Here is a tiny trained network, its code and every weight. The questions are about switching its units off for an input and a target symbol, where a switched-off unit gives its printed mean instead of its output.

import numpy as np


def w(rows, s, z=0):
    codes = np.array(rows[::2]) - 128.0
    scale = np.full(codes.shape[1], s)
    scale[-1] = z or s
    return codes * scale


def f(y):
    return np.maximum(y, 0)


def softmax(a):
    e = np.exp(a - a.max(-1, keepdims=True))
    return e / e.sum(-1, keepdims=True)


def log_softmax(a):
    a = a - a.max(-1, keepdims=True)
    return a - np.log(np.exp(a).sum(-1, keepdims=True))


def net(x, mask):
    ids = ['αβγδζθμξπσ'.index(c) for c in x.split()]
    T = len(ids)
    res = E[ids] + P[:T]
    r = res
    for j in range(2):
        rows = slice(4 * j, 4 * j + 4)
        q, k, v = (r @ M[0][rows].T for M in (Q, K, V))
        z = softmax(np.where(np.tri(T) > 0, q @ k.T / 4**0.5, -1e9)) @ v
        o = O[0][rows]
        res = res + np.where(mask[j], z, o[:, -1]) @ o[:, :-1]
    y = f(res @ A[0][:, :-1].T + A[0][:, -1])
    res = res + np.where(mask[2:26], y, B[0][:, -1]) @ B[0][:, :-1]
    return log_softmax(res[-1] @ U[:, :-1].T + U[:, -1])


Q, K, V, O, A, B = {}, {}, {}, {}, {}, {}
E = w([
[151,74,227,42,147,160,152,145],'α',
[152,137,201,163,104,138,109,237],'β',
[74,165,211,70,92,90,231,106],'γ',
[87,115,110,116,123,133,58,138],'δ',
[145,109,154,81,65,197,147,126],'ζ',
[86,108,111,99,78,201,159,194],'θ',
[111,176,104,221,6,188,87,164],'μ',
[62,106,77,115,114,115,144,188],'ξ',
[172,54,197,147,131,51,137,70],'π',
[101,95,96,95,121,111,105,129],'σ',
],0.02)
P = w([
[191,207,58,203,191,147,146,76],'0',
[128,120,117,138,153,102,119,90],'1',
[90,87,125,123,89,87,110,113],'2',
[58,54,170,93,89,64,82,127],'3',
[24,50,187,101,46,54,66,153],'4',
[1,7,228,86,61,64,62,178],'5',
],0.0075)
Q[0] = w([
[181,195,141,174,125,130,163,134],'h1',
[69,93,107,167,106,93,174,146],'h1',
[71,111,198,134,38,72,70,140],'h1',
[119,136,85,151,200,87,103,95],'h1',
[104,162,76,53,148,175,130,101],'h2',
[182,106,89,108,166,147,128,162],'h2',
[146,163,188,116,125,89,165,122],'h2',
[182,249,112,216,209,94,141,94],'h2',
],0.011)
K[0] = w([
[140,98,61,105,255,248,116,60],'h1',
[184,75,193,98,82,114,13,114],'h1',
[67,18,160,78,14,157,130,157],'h1',
[214,173,140,139,121,245,223,132],'h1',
[247,171,127,173,199,137,140,130],'h2',
[123,243,101,168,166,128,125,64],'h2',
[79,116,101,80,111,160,60,160],'h2',
[144,132,42,99,237,199,176,107],'h2',
],0.0076)
V[0] = w([
[173,146,204,220,97,135,84,165],'h1',
[146,177,108,113,127,179,72,137],'h1',
[55,159,60,163,199,46,137,178],'h1',
[142,41,101,161,126,125,49,14],'h1',
[88,157,128,104,135,98,162,144],'h2',
[130,129,151,117,160,92,101,52],'h2',
[143,254,149,172,89,91,139,97],'h2',
[156,89,174,136,179,75,212,192],'h2',
],0.0099)
O[0] = w([
[193,179,222,114,63,104,171,100,175],'h1',
[74,90,171,206,91,139,108,179,3],'h1',
[62,223,124,110,108,59,76,81,38],'h1',
[110,110,254,135,241,100,87,68,37],'h1',
[100,113,16,61,165,136,64,174,181],'h2',
[109,91,209,153,181,175,134,148,77],'h2',
[114,40,210,54,93,88,45,155,176],'h2',
[251,178,160,131,138,221,118,163,209],'h2',
],0.0078,0.0043)
A[0] = w([
[162,141,74,182,215,131,93,60,55],'n1',
[169,66,164,116,166,142,166,30,140],'n2',
[175,229,163,112,111,83,137,99,110],'n3',
[153,118,60,183,141,60,179,120,124],'n4',
[100,25,115,241,132,82,105,107,132],'n5',
[112,180,187,152,166,121,87,138,235],'n6',
[128,197,191,55,70,178,168,100,176],'n7',
[90,54,98,167,96,141,130,177,90],'n8',
[2,116,134,159,162,210,172,137,158],'n9',
[125,119,120,126,119,202,4,165,178],'n10',
[112,186,180,88,155,179,169,63,149],'n11',
[127,122,142,86,73,34,152,117,162],'n12',
[63,137,202,140,147,102,135,155,193],'n13',
[100,66,84,119,165,76,100,204,2],'n14',
[230,196,72,99,207,159,165,138,182],'n15',
[138,83,200,118,149,64,135,112,99],'n16',
[234,117,107,108,117,85,95,46,129],'n17',
[63,211,167,107,125,144,100,180,160],'n18',
[109,161,110,224,124,195,135,83,132],'n19',
[111,82,97,63,79,40,162,166,134],'n20',
[140,108,181,136,146,171,153,109,54],'n21',
[197,146,98,246,118,46,96,144,99],'n22',
[120,146,73,172,194,197,123,111,104],'n23',
[103,89,38,131,139,163,166,81,171],'n24',
],0.0085,0.0042)
B[0] = w([
[165,105,151,34,93,100,169,175,141],'n1',
[123,123,85,187,127,98,142,91,198],'n2',
[128,118,91,99,125,138,136,52,171],'n3',
[79,158,183,226,153,186,139,200,143],'n4',
[182,134,137,141,178,84,198,174,174],'n5',
[113,91,99,104,143,116,44,135,166],'n6',
[162,107,77,139,165,87,95,128,240],'n7',
[168,189,168,114,148,120,139,95,180],'n8',
[162,110,131,183,192,105,121,84,166],'n9',
[65,123,117,93,142,100,182,106,193],'n10',
[116,165,101,78,188,148,123,129,172],'n11',
[136,106,84,169,129,183,121,117,219],'n12',
[133,142,96,181,146,105,93,95,179],'n13',
[185,162,124,145,82,166,137,96,162],'n14',
[46,164,161,86,75,184,92,104,187],'n15',
[90,180,141,99,88,215,80,151,192],'n16',
[68,78,93,177,104,189,141,206,167],'n17',
[91,85,63,105,150,92,86,61,174],'n18',
[177,158,210,149,85,103,97,72,140],'n19',
[119,130,189,156,128,149,144,130,246],'n20',
[127,97,142,109,128,90,94,147,165],'n21',
[40,116,112,67,174,134,169,141,155],'n22',
[140,255,162,101,121,73,173,124,140],'n23',
[164,161,147,79,102,102,193,179,179],'n24',
],0.0064,0.013)
U = w([
[113,205,182,106,109,160,148,138,105],'α',
[207,151,35,144,74,149,100,68,76],'β',
[124,116,67,88,79,130,37,255,208],'γ',
[73,114,80,163,159,186,94,148,253],'δ',
[159,135,170,82,136,43,173,183,172],'ζ',
[61,174,100,151,116,157,149,197,83],'θ',
[67,150,215,91,32,89,129,96,64],'μ',
[35,127,69,45,102,139,170,91,90],'ξ',
[145,218,164,82,114,155,63,91,93],'π',
[119,141,107,92,138,62,116,142,169],'σ',
],0.0063,0.0026)

Each question gives the input, a string of symbols that net reads in full, and the target symbol t.
The units are the heads (4 rows each of Q, K, V and O) and the neurons (one row each of A and B). Each row of codes is followed by its name. A weight is (code - 128) times the scale printed after its matrix; where a second scale follows, it is the last column's (O, A, B and U).
mask holds one flag per unit, heads first, then neurons. A switched-off unit (its flag False) gives its mean, the last column of its rows in O or B, instead of its output. The means were averaged over made-up inputs and are rounded, as every weight is.
A unit's drop is (log p(t) with every unit on - log p(t) with that unit switched off) / (log p(t) with every unit on - log p(t) with every unit switched off).
The circuit of an input: a set's keep is (log p(t) with only the set's units on - log p(t) with every unit switched off) / (log p(t) with every unit on - log p(t) with every unit switched off). Starting from the 12 units with the biggest drops (on a tie, the unit counted first), units are removed one at a time, each time the one whose removal leaves the highest keep (on an exact tie, the one counted first), for as long as the keep stays at least 0.8.
units of the circuit, in order: the units of the circuit, biggest drop first
top k neurons: the k neurons with the biggest drops, biggest first
heads that matter: for each layer, one digit per head in row order, 1 if its drop is at least 0.15 and else 0, layers parted by /
drop when u is switched off: that unit's drop, to one decimal
input σ α μ ξ, target μ: top neuron	[n20]
input σ π ξ, target π: heads that matter	11
input δ α σ α ξ, target θ: units of the circuit, in order	[h2; n4]
input β δ β ξ ξ α, target ξ: units of the circuit, in order	[h1; n18]
input ζ π π θ γ δ, target ξ: units of the circuit, in order	[n10; h1]
input θ β ξ ξ δ π, target δ: top 3 neurons	[n17; n16; n2]
input γ μ δ α γ π, target γ: heads that matter	01
input π ξ θ β β δ, target β: heads that matter	11
input π ζ μ γ δ, target ξ: units of the circuit, in order	[n10; h2]
input ξ ξ γ ξ μ α, target μ: heads that matter	01
input α μ σ, target μ: heads that matter	11
input θ ξ θ θ, target θ: heads that matter	11
input ξ β γ, target β: heads that matter	01
input γ β β ζ, target β: units of the circuit, in order	[h2; n7]
input ξ θ μ θ δ, target μ: units of the circuit, in order	[h2; n20]
input σ μ δ, target μ: units of the circuit, in order	[h2; h1]
input μ σ ζ, target μ: units of the circuit, in order	[h2]
input β γ α, target γ: units of the circuit, in order	[h2; h1]
input γ μ θ, target μ: heads that matter	01
input π σ μ θ ξ γ, target ξ: units of the circuit, in order	[h1]
input β α ξ ξ β δ, target β: heads that matter	11
input γ σ γ α, target γ: heads that matter	01
input ζ ζ β ζ, target β: heads that matter	11
input θ ζ σ, target ζ: top 2 neurons	[n5; n24]
input π ξ δ μ α θ, target μ: drop when n20 is switched off	0.3
